Here is a tiny trained network, its code and every weight. The questions are about switching its units off for an input and a target symbol, where a switched-off unit gives its printed mean instead of its output.

import numpy as np


def w(rows, s, z=0):
    codes = np.array(rows[::2]) - 128.0
    scale = np.full(codes.shape[1], s)
    scale[-1] = z or s
    return codes * scale


def norm(h):
    return h / np.sqrt((h * h).mean(-1, keepdims=True) + 1e-5)


def f(y):
    return y / 2 * (1 + np.tanh(0.7978845608 * (y + 0.044715 * y**3)))


def softmax(a):
    e = np.exp(a - a.max(-1, keepdims=True))
    return e / e.sum(-1, keepdims=True)


def log_softmax(a):
    a = a - a.max(-1, keepdims=True)
    return a - np.log(np.exp(a).sum(-1, keepdims=True))


def net(x, mask):
    ids = ['ΔΘΛΞΣΩβγζημπτφψ'.index(c) for c in x.split()]
    T = len(ids)
    res = E[ids] + P[:T]
    r = norm(res)
    for j in range(3):
        rows = slice(3 * j, 3 * j + 3)
        q, k, v = (r @ M[0][rows].T for M in (Q, K, V))
        z = softmax(np.where(np.tri(T) > 0, q @ k.T / 3**0.5, -1e9)) @ v
        o = O[0][rows]
        res = res + np.where(mask[j], z, o[:, -1]) @ o[:, :-1]
    y = f(norm(res) @ A[0][:, :-1].T + A[0][:, -1])
    res = res + np.where(mask[3:11], y, B[0][:, -1]) @ B[0][:, :-1]
    return log_softmax(norm(res)[-1] @ U[:, :-1].T + U[:, -1])


Q, K, V, O, A, B = {}, {}, {}, {}, {}, {}
E = w([
[160,101,97],'Δ',
[115,145,102],'Θ',
[107,112,72],'Λ',
[80,126,130],'Ξ',
[152,170,71],'Σ',
[144,147,151],'Ω',
[171,170,167],'β',
[113,169,182],'γ',
[174,137,126],'ζ',
[179,156,136],'η',
[5,190,218],'μ',
[168,201,206],'π',
[142,156,118],'τ',
[153,141,92],'φ',
[22,253,73],'ψ',
],0.0051)
P = w([
[140,50,128],'0',
[106,204,118],'1',
[122,196,115],'2',
[128,208,131],'3',
[110,216,130],'4',
[146,215,124],'5',
[134,231,122],'6',
[139,231,124],'7',
[145,234,127],'8',
[138,225,125],'9',
[139,255,124],'10',
[148,250,124],'11',
[145,250,121],'12',
],0.0031)
Q[0] = w([
[197,112,156],'head 0',
[202,121,153],'head 0',
[141,124,95],'head 0',
[137,32,118],'head 1',
[151,60,128],'head 1',
[105,180,164],'head 1',
[148,251,108],'head 2',
[111,201,142],'head 2',
[113,22,148],'head 2',
],0.011)
K[0] = w([
[89,2,107],'head 0',
[97,18,127],'head 0',
[110,130,148],'head 0',
[99,198,170],'head 1',
[88,207,165],'head 1',
[143,59,125],'head 1',
[140,39,160],'head 2',
[131,69,111],'head 2',
[109,218,93],'head 2',
],0.009)
V[0] = w([
[196,116,50],'head 0',
[192,78,159],'head 0',
[193,152,117],'head 0',
[101,72,209],'head 1',
[102,120,201],'head 1',
[142,193,105],'head 1',
[31,72,180],'head 2',
[135,153,253],'head 2',
[59,196,80],'head 2',
],0.0052)
O[0] = w([
[191,190,25,105],'head 0',
[142,209,152,3],'head 0',
[200,118,114,136],'head 0',
[176,231,101,103],'head 1',
[117,220,99,87],'head 1',
[47,88,143,112],'head 1',
[18,220,105,209],'head 2',
[51,80,226,64],'head 2',
[81,44,2,100],'head 2',
],0.0039,0.0031)
A[0] = w([
[131,174,101,64],'neuron 0',
[144,184,96,30],'neuron 1',
[147,182,92,116],'neuron 2',
[111,127,179,229],'neuron 3',
[255,58,99,158],'neuron 4',
[140,165,114,209],'neuron 5',
[50,108,28,96],'neuron 6',
[124,110,105,2],'neuron 7',
],0.0062,0.0034)
B[0] = w([
[186,158,147,139],'neuron 0',
[186,183,117,127],'neuron 1',
[188,119,117,191],'neuron 2',
[116,11,127,217],'neuron 3',
[98,61,184,218],'neuron 4',
[165,51,113,251],'neuron 5',
[104,119,3,198],'neuron 6',
[131,241,106,68],'neuron 7',
],0.0042,0.0023)
U = w([
[16,149,187,47],'Δ',
[187,122,77,72],'Θ',
[88,72,65,113],'Λ',
[149,114,114,182],'Ξ',
[187,127,61,196],'Σ',
[174,121,145,60],'Ω',
[169,151,155,148],'β',
[112,140,188,88],'γ',
[141,189,232,81],'ζ',
[155,121,193,81],'η',
[63,241,76,159],'μ',
[145,5,80,97],'π',
[167,141,157,101],'τ',
[119,123,149,75],'φ',
[66,119,113,254],'ψ',
],0.011,0.0069)

Each question gives the input, a string of symbols that net reads in full, and the target symbol t.
The units are the heads (3 rows each of Q, K, V and O) and the neurons (one row each of A and B). Each row of codes is followed by its name. A weight is (code - 128) times the scale printed after its matrix; where a second scale follows, it is the last column's (O, A, B and U).
mask holds one flag per unit, heads first, then neurons. A switched-off unit (its flag False) gives its mean, the last column of its rows in O or B, instead of its output. The means were averaged over made-up inputs and are rounded, as every weight is.
A unit's drop is (log p(t) with every unit on - log p(t) with that unit switched off) / (log p(t) with every unit on - log p(t) with every unit switched off).
The circuit of an input: a set's keep is (log p(t) with only the set's units on - log p(t) with every unit switched off) / (log p(t) with every unit on - log p(t) with every unit switched off). Starting from all 11 units, units are removed one at a time, each time the one whose removal leaves the highest keep (on an exact tie, the one counted first), for as long as the keep stays at least 0.8.
circuit, biggest first: the units of the circuit, biggest drop first
most important unit: the unit with the biggest drop
which heads matter: for each layer, one digit per head in row order, 1 if its drop is at least 0.15 and else 0, layers parted by /
drop of u: that unit's drop, to one decimal
input Ξ Δ Ξ Ω Δ γ μ Ξ τ, target μ: which heads matter : 001
input Ξ Ω γ, target μ: most important unit : head 2
input Σ Λ ψ Ξ Δ Ξ φ Ξ φ Θ, target π: circuit, biggest first : (head 2; head 1)
input Σ Σ Ξ Ξ ψ Ξ Θ Θ Θ Ω φ, target π: which heads matter : 011
input Ξ γ Θ ψ Ξ, target μ: which heads matter : 010
input Ξ Ξ τ Σ Ξ Θ Σ Ξ Ξ Σ Ξ φ, target μ: drop of head 2 : 1.1
input Θ Ξ ψ Ξ Θ π Ξ, target Σ: drop of head 1 : 0.1
input Σ μ Σ φ Ξ Ξ Σ τ, target π: drop of head 1 : 0.3
input Ξ Ξ μ Ξ Ω, target μ: which heads matter : 011
input Θ τ Ξ Ξ Θ, target Σ: which heads matter : 001
input μ ζ Σ Ξ Ξ φ Θ ψ Ξ Δ η, target ψ: which heads matter : 011
input Σ Δ Θ Ξ Θ Σ Θ Σ μ Ξ, target π: which heads matter : 001
input Ξ μ Θ Ω Ξ ψ Λ, target μ: which heads matter : 001
input Ω η τ Ω φ Ξ Δ ψ Ω Σ β β Ξ, target ζ: circuit, biggest first : (head 2)
input Ξ Ξ μ η Ξ Ξ Ξ Ξ, target μ: which heads matter : 011
